[[ 18  18 -19  -9]
 [-72 -72  18  94]
 [-80 -80  17 106]]
|
[[-72  18]
 [-80  17]]

[[-11  81  16]
 [-88 -35 -46]
 [ 87 -29  17]]
|
[[-35 -46]
 [-29  17]]

[[  3   5  18  84   0]
 [  5 -48  10  40  37]
 [-39 -21 -17   8  19]
 [-23  13  16 -10 -21]
 [ 20 -24 -22  29  -7]]
|
[[-48  10]
 [-21 -17]]

[[  47  -14   58   27  -24]
 [   5   40   77   54  -51]
 [-105    1  -65  -48   10]
 [   0  -45   18   32  -17]
 [  21   -7   12   26  -41]]
|
[[ 40  77]
 [  1 -65]]

[[-62 -82  65]
 [ 71 -48 -47]
 [  6  56  26]
 [ 15 -56  24]
 [-52 -18 -34]]
|
[[-48 -47]
 [ 56  26]]

[[ -8  82 -66  16 110]
 [ 38 -12 -22 -23  -9]
 [ 44 -85 -27 -97 -93]]
|
[[-12 -22]
 [-85 -27]]

[[59 89  6 77]
 [54 48  8 91]
 [50 72  7 95]
 [48 74  6 91]]
|
[[48  8]
 [72  7]]

[[ 66  12 101]
 [-79  12 -20]
 [-48  17  -9]]
|
[[ 12 -20]
 [ 17  -9]]

[[-90   3 -33]
 [ 32 -43 -38]
 [  3  51  16]
 [ 20  60 -28]]
|
[[-43 -38]
 [ 51  16]]
---
[[ 43   9  -3]
 [103 -24 -12]
 [ 78  20 -37]
 [ 75  13 -59]
 [ 19 -20 -39]]
|
[[  9  -3]
 [-24 -12]]

[[ 16 -95   0   1   0]
 [-55 -29 -41  27 -33]
 [-30  89 -39  12 -35]]
|
[[-95   0]
 [-29 -41]]

[[-38  -6 -13 -88]
 [-16   9  55 -30]]
|
[[ -6 -13]
 [  9  55]]

[[  80   34 -100 -108   -9]
 [ -94  -47   15   91   71]
 [  23   39   36   11  -57]]
|
[[  34 -100]
 [ -47   15]]

[[  1  43  15 -10]
 [ 28 -16  46 -71]
 [-10  14 -88  17]
 [ -3 -98 -10  50]
 [-23  -5   8 -24]]
|
[[ 43  15]
 [-16  46]]

[[112   2  57]
 [-83  94 -13]
 [110   1  59]
 [ 86  -6  63]]
|
[[  2  57]
 [ 94 -13]]
---
[[ -7  -8 -59  38  10 -53 -36 -18 -12  18  30  13  15  13  65]
 [-41   1   6 -27   2  -6  -1  14 -24  10   0   8 -46  41   8]
 [-12   0  37  72  13   6  -5   0 -28 -12  -6   4  20   0  13]
 [-13   3 -34  31  19  -5 -17   5 -10 -33  12  13  37  14 -54]
 [ 28   9  20 -60 -43 -26  10  16  23 -18   6  -2 -97   9  84]
 [  6  -3  45 -13 -28  17  -9  13 -38  -8 -20  13 -23 -57  11]]
|
[[ -7  -8 -59  38  10 -53 -36 -18 -12  18  30  13  15  13  65]
 [-13   3 -34  31  19  -5 -17   5 -10 -33  12  13  37  14 -54]
 [-41   1   6 -27   2  -6  -1  14 -24  10   0   8 -46  41   8]
 [ 28   9  20 -60 -43 -26  10  16  23 -18   6  -2 -97   9  84]
 [-12   0  37  72  13   6  -5   0 -28 -12  -6   4  20   0  13]
 [  6  -3  45 -13 -28  17  -9  13 -38  -8 -20  13 -23 -57  11]]

[[ 94 -10  10  29  -1  33  -7  45]
 [ -5  -1   4   2  -6  22  17 -11]
 [ -8  21  -6  54  19  24  57   5]
 [ -7  21  -4  46   5  22  33 -11]
 [-32  -3   3 -39   3  11 -22  13]
 [ 69   0  39 107  23  56  34 -45]
 [-56   0   7 -81  37  20 -31  89]]
|
[[ -8  21  -6  54  19  24  57   5]
 [ -7  21  -4  46   5  22  33 -11]
 [-32  -3   3 -39   3  11 -22  13]
 [ -5  -1   4   2  -6  22  17 -11]
 [-56   0   7 -81  37  20 -31  89]
 [ 94 -10  10  29  -1  33  -7  45]
 [ 69   0  39 107  23  56  34 -45]]

[[-23 -12  19 -73 -16  11   4]
 [ 17  -1  43 -43  19 -27 -25]
 [ -6   7 -35  93  37  -1 -10]
 [  1 -10 -40  -5 -50  11 -19]
 [ 13  -8   6 -26 -28 -12   3]]
|
[[  1 -10 -40  -5 -50  11 -19]
 [ -6   7 -35  93  37  -1 -10]
 [ 13  -8   6 -26 -28 -12   3]
 [-23 -12  19 -73 -16  11   4]
 [ 17  -1  43 -43  19 -27 -25]]

[[ 22  50   5 -35]
 [-15 -44  23  23]
 [-25  61 -48 -39]
 [  4   3 -64  70]
 [ 29 -32  28   3]
 [-18  51 -30 -32]
 [-29  -6 -22  41]
 [-80  11 -33  -3]
 [ 25 -43  86   3]]
|
[[  4   3 -64  70]
 [-25  61 -48 -39]
 [-80  11 -33  -3]
 [-18  51 -30 -32]
 [-29  -6 -22  41]
 [ 22  50   5 -35]
 [-15 -44  23  23]
 [ 29 -32  28   3]
 [ 25 -43  86   3]]

[[ 13  10  18  67 -44   6 -11  -9  40 -76  66 -71]
 [-35  36 -21  98 -75   0 -33 -13  15 -32  40 -40]]
|
[[-35  36 -21  98 -75   0 -33 -13  15 -32  40 -40]
 [ 13  10  18  67 -44   6 -11  -9  40 -76  66 -71]]

[[ -38   77   69  106  -35   19   28   29  -14]
 [  43   15   26   -8   -6  -48   15  -24   24]
 [ -10   45  -17   70    4   90  -10  -32    8]
 [  27  -83   33  -62  -24   35   18    2   16]
 [  47   75   -8  102   -7   92   35 -103   11]
 [-100   16   95   45    5   86  -57  -21   -6]
 [ -15  -20    6  -75   33 -112  -20  -63   11]
 [  37   37  -43   97    4  -34  -31   63  -14]]
|
[[  37   37  -43   97    4  -34  -31   63  -14]
 [ -10   45  -17   70    4   90  -10  -32    8]
 [  47   75   -8  102   -7   92   35 -103   11]
 [ -15  -20    6  -75   33 -112  -20  -63   11]
 [  43   15   26   -8   -6  -48   15  -24   24]
 [  27  -83   33  -62  -24   35   18    2   16]
 [ -38   77   69  106  -35   19   28   29  -14]
 [-100   16   95   45    5   86  -57  -21   -6]]
